Below are the code and all the weights of a small trained network. Each question names an input and a class and asks about switching units off, where a switched-off unit gives its printed mean instead of its output.

import numpy as np


def w(rows, s, z=0):
    codes = np.array(rows[::2]) - 128.0
    scale = np.full(codes.shape[1], s)
    scale[-1] = z or s
    return codes * scale


def norm(h):
    return h / np.sqrt((h * h).mean(-1, keepdims=True) + 1e-5)


def f(y):
    return np.maximum(y, 0)


def log_softmax(a):
    a = a - a.max(-1, keepdims=True)
    return a - np.log(np.exp(a).sum(-1, keepdims=True))


def net(x, mask):
    res = np.array(x, float).reshape(1, 6) / 4 @ E
    u = 0
    for l in range(2):
        y = f(norm(res) @ A[l][:, :-1].T + A[l][:, -1])
        res = res + np.where(mask[u : u + 13], y, B[l][:, -1]) @ B[l][:, :-1]
        u += 13
    return log_softmax(norm(res)[-1] @ U[:, :-1].T + U[:, -1])


A, B = {}, {}
E = w([
[133,118,123,122,130,131,131,124],'x0',
[111,177,133,90,143,216,133,151],'x1',
[130,123,120,124,128,129,135,126],'x2',
[104,128,210,41,173,78,196,119],'x3',
[134,107,137,117,119,134,117,118],'x4',
[11,75,121,170,183,164,97,139],'x5',
],0.011)
A[0] = w([
[122,131,130,84,153,110,117,136,112],'L0N0',
[175,137,137,144,134,137,122,129,41],'L0N1',
[194,152,101,174,76,154,95,139,85],'L0N2',
[139,109,80,194,111,203,79,127,55],'L0N3',
[82,97,85,194,130,172,97,120,106],'L0N4',
[140,155,120,132,125,195,113,129,68],'L0N5',
[154,86,93,219,88,66,96,122,58],'L0N6',
[206,163,105,151,101,143,102,118,88],'L0N7',
[174,156,113,138,95,136,115,131,108],'L0N8',
[125,137,133,115,116,169,144,136,5],'L0N9',
[146,174,110,139,105,252,111,131,51],'L0N10',
[120,129,114,103,107,152,147,125,84],'L0N11',
[131,145,93,144,122,139,135,141,58],'L0N12',
],0.018,0.0035)
B[0] = w([
[124,172,164,149,137,151,128,96,166],'L0N0',
[117,119,106,98,102,127,160,135,154],'L0N1',
[142,158,169,213,146,102,215,98,239],'L0N2',
[70,142,221,221,191,135,175,96,255],'L0N3',
[127,103,119,101,3,169,171,157,249],'L0N4',
[126,139,71,86,170,128,95,115,189],'L0N5',
[175,137,58,39,226,108,45,119,242],'L0N6',
[81,110,146,118,31,157,136,167,224],'L0N7',
[107,101,137,87,66,167,132,134,196],'L0N8',
[147,134,127,103,123,123,76,143,152],'L0N9',
[199,123,42,63,195,101,44,131,245],'L0N10',
[112,143,155,104,138,98,127,167,148],'L0N11',
[154,131,174,151,137,156,116,103,155],'L0N12',
],0.022,0.012)
A[1] = w([
[129,103,114,104,121,135,112,139,40],'L1N0',
[32,54,109,116,30,155,119,190,46],'L1N1',
[142,134,106,113,198,90,82,145,111],'L1N2',
[134,152,182,105,150,127,130,160,198],'L1N3',
[104,92,125,152,149,174,97,169,64],'L1N4',
[180,138,115,231,133,140,125,128,5],'L1N5',
[138,71,94,69,81,166,120,131,99],'L1N6',
[148,130,88,134,202,34,23,128,7],'L1N7',
[74,127,105,122,163,153,111,139,51],'L1N8',
[167,117,134,123,137,115,150,137,70],'L1N9',
[123,134,59,131,103,103,84,173,65],'L1N10',
[167,92,114,146,139,58,106,133,87],'L1N11',
[149,111,104,119,4,134,159,201,70],'L1N12',
],0.017,0.0016)
B[1] = w([
[79,108,110,161,140,117,120,123,168],'L1N0',
[146,180,172,162,3,146,145,187,255],'L1N1',
[139,117,85,79,95,110,73,130,229],'L1N2',
[121,57,63,199,145,119,135,109,203],'L1N3',
[130,187,152,106,72,59,130,139,173],'L1N4',
[52,35,150,118,173,41,149,116,179],'L1N5',
[112,140,174,200,112,102,164,127,249],'L1N6',
[180,178,69,67,192,184,67,172,250],'L1N7',
[219,140,129,115,79,115,146,134,188],'L1N8',
[12,110,122,173,154,190,53,198,150],'L1N9',
[86,105,184,98,186,102,114,78,181],'L1N10',
[162,174,95,90,157,227,149,127,158],'L1N11',
[119,145,172,179,30,126,123,168,252],'L1N12',
],0.015,0.0092)
U = w([
[105,57,119,183,222,138,192,65,207],'0',
[133,135,150,141,3,144,138,166,2],'1',
[181,125,34,36,189,153,35,140,191],'2',
],0.013,0.00071)

Each question gives the input, the list of numbers given to net, and the class t.
The units are the neurons (one row each of A and B). Each row of codes is followed by its name. A weight is (code - 128) times the scale printed after its matrix; where a second scale follows, it is the last column's (A, B and U).
mask holds one flag per neuron, layer by layer. A switched-off neuron (its flag False) gives its mean, the last column of its row in B, instead of its output. The means were averaged over made-up inputs and are rounded, as every weight is.
A unit's drop is (log p(t) with every unit on - log p(t) with that unit switched off) / (log p(t) with every unit on - log p(t) with every unit switched off).
The circuit of an input: a set's keep is (log p(t) with only the set's units on - log p(t) with every unit switched off) / (log p(t) with every unit on - log p(t) with every unit switched off). Starting from the 12 units with the biggest drops (on a tie, the unit counted first), units are removed one at a time, each time the one whose removal leaves the highest keep (on an exact tie, the one counted first), for as long as the keep stays at least 0.8.
circuit, biggest first: the units of the circuit, biggest drop first
unit that matters most: the unit with the biggest drop
k most important neurons: the k neurons with the biggest drops, biggest first
k most important neurons of layer l: the k neurons of layer l with the biggest drops, biggest first
drop of u: that unit's drop, to one decimal
input [1,3,1,-4,-5,-2], class 0: 3 most important neurons : L0N2, L0N3, L0N6
input [2,1,-5,6,5,-2], class 0: 3 most important neurons of layer 0 : L0N10, L0N6, L0N4
input [4,-6,1,-8,-1,2], class 0: 2 most important neurons : L0N3, L0N2
input [-6,8,-1,-8,-3,-6], class 0: circuit, biggest first : L0N2, L1N5
input [-8,-6,7,-1,3,-5], class 2: 2 most important neurons of layer 0 : L0N6, L0N4
input [0,3,-7,-1,-7,2], class 2: unit that matters most : L0N10
input [-5,-5,-1,8,-2,-1], class 0: 2 most important neurons : L0N10, L0N6
input [-3,-3,-4,3,-5,3], class 0: 3 most important neurons of layer 1 : L1N1, L1N7, L1N12
input [8,-7,-5,-8,6,6], class 0: 3 most important neurons : L0N3, L0N10, L0N4
input [-8,2,-6,-6,-7,0], class 0: 3 most important neurons of layer 0 : L0N2, L0N3, L0N4
input [1,-7,-7,-1,-4,2], class 2: drop of L0N6 : 2.2
input [2,-6,-8,3,1,-4], class 2: drop of L0N4 : 2.4
input [0,-5,0,-4,7,0], class 2: drop of L0N6 : 3.1
input [-7,-7,-3,7,-7,2], class 0: circuit, biggest first : L0N4
